Below are the code and all the weights of a small trained network. Each question names an input and a class and asks about switching units off, where a switched-off unit gives its printed mean instead of its output.

import numpy as np


def w(rows, s, z=0):
    codes = np.array(rows[::2]) - 128.0
    scale = np.full(codes.shape[1], s)
    scale[-1] = z or s
    return codes * scale


def f(y):
    return y / 2 * (1 + np.tanh(0.7978845608 * (y + 0.044715 * y**3)))


def log_softmax(a):
    a = a - a.max(-1, keepdims=True)
    return a - np.log(np.exp(a).sum(-1, keepdims=True))


def net(x, mask):
    res = np.array(x, float).reshape(1, 7) / 4 @ E
    y = f(res @ A[0][:, :-1].T + A[0][:, -1])
    res = res + np.where(mask, y, B[0][:, -1]) @ B[0][:, :-1]
    return log_softmax(res[-1] @ U[:, :-1].T + U[:, -1])


A, B = {}, {}
E = w([
[72,137,25,254,66,57,89,110,121,157,141],'x0',
[135,156,60,59,75,192,40,149,148,164,186],'x1',
[163,129,95,121,134,110,146,110,131,119,134],'x2',
[199,42,161,116,44,67,102,195,67,160,126],'x3',
[128,127,139,130,127,130,109,122,134,123,115],'x4',
[134,121,124,142,145,135,129,149,138,140,139],'x5',
[112,1,152,141,33,185,198,65,239,41,186],'x6',
],0.0089)
A[0] = w([
[60,154,109,131,184,184,177,62,196,115,152,91],'neuron 0',
[177,31,158,119,60,107,136,175,94,136,142,82],'neuron 1',
[183,64,162,114,28,117,136,157,81,141,138,97],'neuron 2',
[77,111,66,231,49,92,109,73,133,139,163,61],'neuron 3',
[175,99,196,1,162,205,176,137,139,90,125,39],'neuron 4',
[113,79,147,122,89,133,138,102,170,109,161,57],'neuron 5',
[127,82,190,194,151,75,245,132,134,61,41,5],'neuron 6',
[134,125,60,20,45,204,56,157,181,134,198,20],'neuron 7',
[113,37,134,156,59,191,171,108,190,76,169,30],'neuron 8',
[87,171,101,148,172,215,152,84,172,88,138,87],'neuron 9',
[115,84,133,139,101,126,147,115,184,47,164,127],'neuron 10',
],0.0075,0.0019)
B[0] = w([
[183,136,226,128,102,56,50,118,185,76,192,208],'neuron 0',
[186,166,198,134,110,43,58,72,183,72,183,201],'neuron 1',
[133,155,205,148,107,46,73,103,173,104,185,199],'neuron 2',
[137,132,85,209,12,204,181,210,189,143,37,221],'neuron 3',
[154,144,82,234,29,208,254,188,197,152,33,227],'neuron 4',
[161,166,106,95,168,133,89,168,70,96,74,185],'neuron 5',
[1,38,44,137,191,177,105,50,132,192,167,223],'neuron 6',
[46,27,94,160,191,186,130,30,74,221,161,217],'neuron 7',
[152,162,80,54,194,105,94,204,33,34,92,248],'neuron 8',
[141,134,234,157,137,35,76,125,163,74,170,197],'neuron 9',
[117,179,106,71,196,133,121,152,57,121,79,208],'neuron 10',
],0.0072,0.012)
U = w([
[138,141,128,168,51,171,184,166,182,118,67,167],'0',
[135,198,125,69,186,114,96,173,4,97,93,225],'1',
[155,146,206,131,109,76,87,88,186,91,211,9],'2',
[56,22,118,137,164,166,129,41,95,145,167,118],'3',
],0.011,0.0011)

Each question gives the input, the list of numbers given to net, and the class t.
The units are the neurons (one row each of A and B). Each row of codes is followed by its name. A weight is (code - 128) times the scale printed after its matrix; where a second scale follows, it is the last column's (A, B and U).
mask holds one flag per neuron, in row order. A switched-off neuron (its flag False) gives its mean, the last column of its row in B, instead of its output. The means were averaged over made-up inputs and are rounded, as every weight is.
A unit's drop is (log p(t) with every unit on - log p(t) with that unit switched off) / (log p(t) with every unit on - log p(t) with every unit switched off).
The circuit of an input: a set's keep is (log p(t) with only the set's units on - log p(t) with every unit switched off) / (log p(t) with every unit on - log p(t) with every unit switched off). Starting from all 11 units, units are removed one at a time, each time the one whose removal leaves the highest keep (on an exact tie, the one counted first), for as long as the keep stays at least 0.8.
circuit, biggest first: the units of the circuit, biggest drop first
most important unit: the unit with the biggest drop
top k neurons: the k neurons with the biggest drops, biggest first
drop when u is switched off: that unit's drop, to one decimal
input [1,-1,2,4,4,-7,-2], class 2: most important unit : neuron 8
input [-5,6,3,8,-4,-3,-7], class 2: circuit, biggest first : neuron 8; neuron 2
input [7,0,-7,-6,-8,-7,5], class 0: top 3 neurons : neuron 3; neuron 1; neuron 2
input [-3,-4,-8,3,8,-4,3], class 3: top 3 neurons : neuron 6; neuron 3; neuron 0
input [-6,-7,4,-1,2,2,-6], class 3: circuit, biggest first : neuron 6; neuron 8
input [6,-7,-3,5,4,1,5], class 3: top 3 neurons : neuron 6; neuron 4; neuron 0
input [8,-8,4,-8,-4,3,-5], class 0: top 2 neurons : neuron 3; neuron 7
input [6,3,-4,-8,4,1,4], class 2: top 3 neurons : neuron 0; neuron 9; neuron 4
input [-3,-2,-2,-6,7,-7,5], class 2: top 3 neurons : neuron 0; neuron 9; neuron 3
input [-5,0,-4,6,-5,-3,-5], class 2: top 2 neurons : neuron 8; neuron 3
input [-2,4,7,-1,-3,8,4], class 1: top 2 neurons : neuron 6; neuron 8
input [-7,6,0,-7,-8,-4,2], class 0: top 2 neurons : neuron 4; neuron 1
input [6,-6,7,-2,-7,-8,8], class 1: top 3 neurons : neuron 8; neuron 10; neuron 4
input [7,0,2,5,-6,-3,-2], class 0: circuit, biggest first : neuron 3
input [0,-4,7,1,8,3,5], class 1: top 3 neurons : neuron 8; neuron 7; neuron 10
input [-6,-4,-1,-6,-7,7,8], class 1: top 4 neurons : neuron 8; neuron 10; neuron 3; neuron 5
input [3,6,3,-6,-1,3,6], class 1: drop when neuron 8 is switched off : 0.8
input [-7,8,4,1,-4,-1,7], class 3: drop when neuron 3 is switched off : 1.7
input [-8,7,6,-7,4,0,-3], class 0: drop when neuron 4 is switched off : 1.6
input [-3,7,4,3,-8,4,3], class 3: circuit, biggest first : neuron 7
